Below is a small trained network, with its code and all its weights. Each question gives an input and a target symbol and asks what happens when units are switched off, that is, made to give their printed mean instead of their output.

import numpy as np


def w(rows, s, z=0):
    codes = np.array(rows[::2]) - 128.0
    scale = np.full(codes.shape[1], s)
    scale[-1] = z or s
    return codes * scale


def softmax(a):
    e = np.exp(a - a.max(-1, keepdims=True))
    return e / e.sum(-1, keepdims=True)


def log_softmax(a):
    a = a - a.max(-1, keepdims=True)
    return a - np.log(np.exp(a).sum(-1, keepdims=True))


def net(x, mask):
    ids = ['βγδεζμξστφψω'.index(c) for c in x.split()]
    T = len(ids)
    res = E[ids] + P[:T]
    u = 0
    for l in range(3):
        r = res
        for j in range(3):
            rows = slice(2 * j, 2 * j + 2)
            q, k, v = (r @ M[l][rows].T for M in (Q, K, V))
            z = softmax(np.where(np.tri(T) > 0, q @ k.T / 2**0.5, -1e9)) @ v
            o = O[l][rows]
            res = res + np.where(mask[u + j], z, o[:, -1]) @ o[:, :-1]
        u += 3
    return log_softmax(res[-1] @ U[:, :-1].T + U[:, -1])


Q, K, V, O = {}, {}, {}, {}
E = w([
[78,100,82,52,135,193,12,130],'β',
[205,174,122,206,207,171,45,170],'γ',
[19,106,176,188,156,79,113,133],'δ',
[159,82,176,144,107,183,69,18],'ε',
[136,254,223,140,146,89,94,73],'ζ',
[94,125,189,50,156,214,163,108],'μ',
[50,227,57,110,227,116,93,190],'ξ',
[211,102,155,135,227,150,235,180],'σ',
[200,12,170,112,183,30,74,121],'τ',
[125,80,182,199,49,220,80,181],'φ',
[197,149,148,41,83,80,69,195],'ψ',
[99,116,168,110,23,103,209,193],'ω',
],0.0095)
P = w([
[134,135,88,121,137,127,121,135],'0',
[137,148,126,114,128,144,102,142],'1',
[145,146,158,113,125,128,93,156],'2',
[130,116,182,103,129,126,96,177],'3',
[121,117,214,96,122,121,93,189],'4',
[108,106,232,93,131,125,84,201],'5',
[107,108,254,87,120,123,69,215],'6',
],0.0067)
Q[0] = w([
[101,160,77,138,146,143,123,76],'0.h1',
[129,112,154,134,122,126,140,140],'0.h1',
[83,161,2,122,153,122,148,86],'0.h2',
[172,106,199,121,101,142,119,162],'0.h2',
[129,132,133,126,134,125,125,155],'0.h3',
[127,129,141,127,138,129,131,146],'0.h3',
],0.0087)
K[0] = w([
[94,161,71,166,126,128,119,76],'0.h1',
[147,122,145,117,130,139,135,135],'0.h1',
[95,163,3,165,153,131,127,60],'0.h2',
[157,78,244,116,93,108,127,194],'0.h2',
[125,136,123,127,149,132,125,154],'0.h3',
[132,126,134,129,144,132,127,141],'0.h3',
],0.0071)
V[0] = w([
[164,163,115,121,64,158,155,48],'0.h1',
[117,117,115,150,140,91,136,122],'0.h1',
[185,152,162,170,80,79,105,178],'0.h2',
[127,158,2,152,90,96,145,90],'0.h2',
[120,159,206,96,174,144,93,164],'0.h3',
[141,137,136,134,109,99,152,66],'0.h3',
],0.0063)
O[0] = w([
[137,193,112,149,43,203,152,49,58],'0.h1',
[96,89,90,151,144,66,158,74,107],'0.h1',
[214,161,177,156,120,96,146,165,177],'0.h2',
[124,161,2,178,113,128,176,61,4],'0.h2',
[147,146,236,92,178,118,78,183,220],'0.h3',
[110,150,133,139,84,134,150,40,78],'0.h3',
],0.0048,0.0044)
Q[1] = w([
[125,138,148,129,154,133,126,140],'1.h1',
[133,106,112,124,88,124,130,116],'1.h1',
[153,122,249,86,179,125,94,237],'1.h2',
[82,146,156,161,145,140,80,120],'1.h2',
[139,124,159,123,131,129,112,138],'1.h3',
[140,136,203,115,158,132,72,155],'1.h3',
],0.012)
K[1] = w([
[143,121,169,129,138,130,153,149],'1.h1',
[108,139,103,125,115,124,88,112],'1.h1',
[147,113,195,103,71,134,137,247],'1.h2',
[185,85,189,97,167,144,161,171],'1.h2',
[140,120,157,123,131,134,146,137],'1.h3',
[145,108,184,94,143,136,203,172],'1.h3',
],0.011)
V[1] = w([
[79,111,124,118,113,123,105,102],'1.h1',
[98,82,104,136,133,149,116,139],'1.h1',
[91,157,125,57,58,99,151,150],'1.h2',
[196,115,130,85,224,102,227,107],'1.h2',
[106,76,109,2,105,179,135,133],'1.h3',
[115,114,92,149,120,138,125,124],'1.h3',
],0.0059)
O[1] = w([
[104,98,122,141,99,118,118,119,44],'1.h1',
[110,81,96,130,124,128,137,167,101],'1.h1',
[126,128,92,115,61,67,108,182,149],'1.h2',
[73,132,178,3,130,173,185,93,163],'1.h2',
[98,111,71,87,122,157,45,143,185],'1.h3',
[115,119,110,146,125,128,145,127,3],'1.h3',
],0.0066,0.0026)
Q[2] = w([
[169,167,176,142,183,106,113,180],'2.h1',
[142,113,175,109,115,170,28,214],'2.h1',
[173,130,122,142,98,110,104,194],'2.h2',
[106,124,253,101,210,169,86,188],'2.h2',
[119,90,101,212,72,97,151,127],'2.h3',
[149,124,148,101,146,123,106,152],'2.h3',
],0.011)
K[2] = w([
[116,92,145,81,100,127,126,213],'2.h1',
[109,156,153,126,118,95,158,251],'2.h1',
[92,149,127,111,75,110,159,140],'2.h2',
[144,85,196,113,74,114,110,154],'2.h2',
[105,148,88,152,105,202,99,101],'2.h3',
[134,131,157,116,107,105,126,148],'2.h3',
],0.013)
V[2] = w([
[60,16,158,246,105,195,220,68],'2.h1',
[43,224,73,141,234,142,114,96],'2.h1',
[213,2,174,176,180,157,32,82],'2.h2',
[173,42,171,64,128,2,75,127],'2.h2',
[49,173,146,143,119,47,100,95],'2.h3',
[108,80,171,102,138,36,134,108],'2.h3',
],0.0053)
O[2] = w([
[205,114,171,83,181,141,28,114,2],'2.h1',
[41,72,212,159,182,101,100,105,73],'2.h1',
[108,145,93,226,216,206,112,60,186],'2.h2',
[123,116,29,174,93,119,168,1,230],'2.h2',
[106,115,169,142,133,57,86,92,102],'2.h3',
[156,126,99,96,145,115,90,40,161],'2.h3',
],0.0055,0.0088)
U = w([
[140,234,208,125,116,85,101,70,53],'β',
[182,99,129,135,195,149,229,165,52],'γ',
[165,38,107,127,175,39,105,90,129],'δ',
[131,123,107,148,120,181,139,1,188],'ε',
[134,102,138,194,85,207,96,146,51],'ζ',
[57,189,54,111,194,104,117,172,18],'μ',
[201,173,108,183,189,151,74,171,96],'ξ',
[199,140,97,61,85,50,89,170,219],'σ',
[86,83,96,54,114,170,33,134,120],'τ',
[95,145,193,36,132,206,141,133,146],'φ',
[106,141,70,173,44,127,222,122,254],'ψ',
[30,60,195,180,137,52,128,156,141],'ω',
],0.0069,0.0027)

Each question gives the input, a string of symbols that net reads in full, and the target symbol t.
The units are the heads (2 rows each of Q, K, V and O). Each row of codes is followed by its name. A weight is (code - 128) times the scale printed after its matrix; where a second scale follows, it is the last column's (O and U).
mask holds one flag per head, layer by layer. A switched-off head (its flag False) gives its mean, the last column of its rows in O, instead of its output. The means were averaged over made-up inputs and are rounded, as every weight is.
A unit's drop is (log p(t) with every unit on - log p(t) with that unit switched off) / (log p(t) with every unit on - log p(t) with every unit switched off).
The circuit of an input: a set's keep is (log p(t) with only the set's units on - log p(t) with every unit switched off) / (log p(t) with every unit on - log p(t) with every unit switched off). Starting from all 9 units, units are removed one at a time, each time the one whose removal leaves the highest keep (on an exact tie, the one counted first), for as long as the keep stays at least 0.8.
units of the circuit, in order: the units of the circuit, biggest drop first
unit that matters most: the unit with the biggest drop
heads that matter: for each layer, one digit per head in row order, 1 if its drop is at least 0.15 and else 0, layers parted by /
drop of u: that unit's drop, to one decimal
input σ ζ σ, target φ: units of the circuit, in order : (1.h2 2.h2)
input ψ μ ξ ξ ξ ξ, target ω: units of the circuit, in order : (2.h1 0.h1)
input β δ γ ε σ τ ε, target ε: units of the circuit, in order : (2.h2 2.h3)
input ε σ ξ φ σ, target ξ: heads that matter : 000 / 010 / 110
input μ ξ ε ξ ε ψ μ, target ψ: heads that matter : 000 / 010 / 110
input φ γ γ φ ξ, target ξ: units of the circuit, in order : (1.h2 2.h2)
input ω σ σ ω, target σ: units of the circuit, in order : (2.h2 2.h1 1.h2)
input ψ ψ γ ω ε β, target σ: units of the circuit, in order : (1.h2 2.h2 2.h1)
input μ ω σ β γ φ σ, target ξ: units of the circuit, in order : (1.h2 2.h2 0.h2 2.h1)
input ξ γ ψ ξ, target ψ: units of the circuit, in order : (2.h1 0.h2 2.h2)
input γ σ ξ σ β, target φ: heads that matter : 000 / 010 / 000
input ξ ε μ ε ε ξ ω, target σ: units of the circuit, in order : (2.h1 1.h2 2.h2)
input τ δ ζ γ τ ω ζ, target σ: heads that matter : 000 / 010 / 110
input δ ψ ξ δ σ ζ, target φ: units of the circuit, in order : (1.h2 0.h2)
input ξ ψ σ ω ω β γ, target σ: units of the circuit, in order : (2.h2 1.h2 2.h1)
input β ψ ε, target ψ: heads that matter : 000 / 010 / 100
input ε σ ε ω ω σ σ, target σ: unit that matters most : 2.h2
input μ δ σ σ σ μ σ, target φ: units of the circuit, in order : (1.h2 0.h2)
input γ ξ τ σ β, target ε: heads that matter : 000 / 000 / 010
input σ σ β ω τ, target σ: unit that matters most : 1.h2
input ψ σ μ μ ψ, target ψ: drop of 2.h2 : 0.3
input σ ζ τ, target ε: drop of 2.h2 : 0.7
input σ τ ψ, target ψ: drop of 2.h2 : 0.2
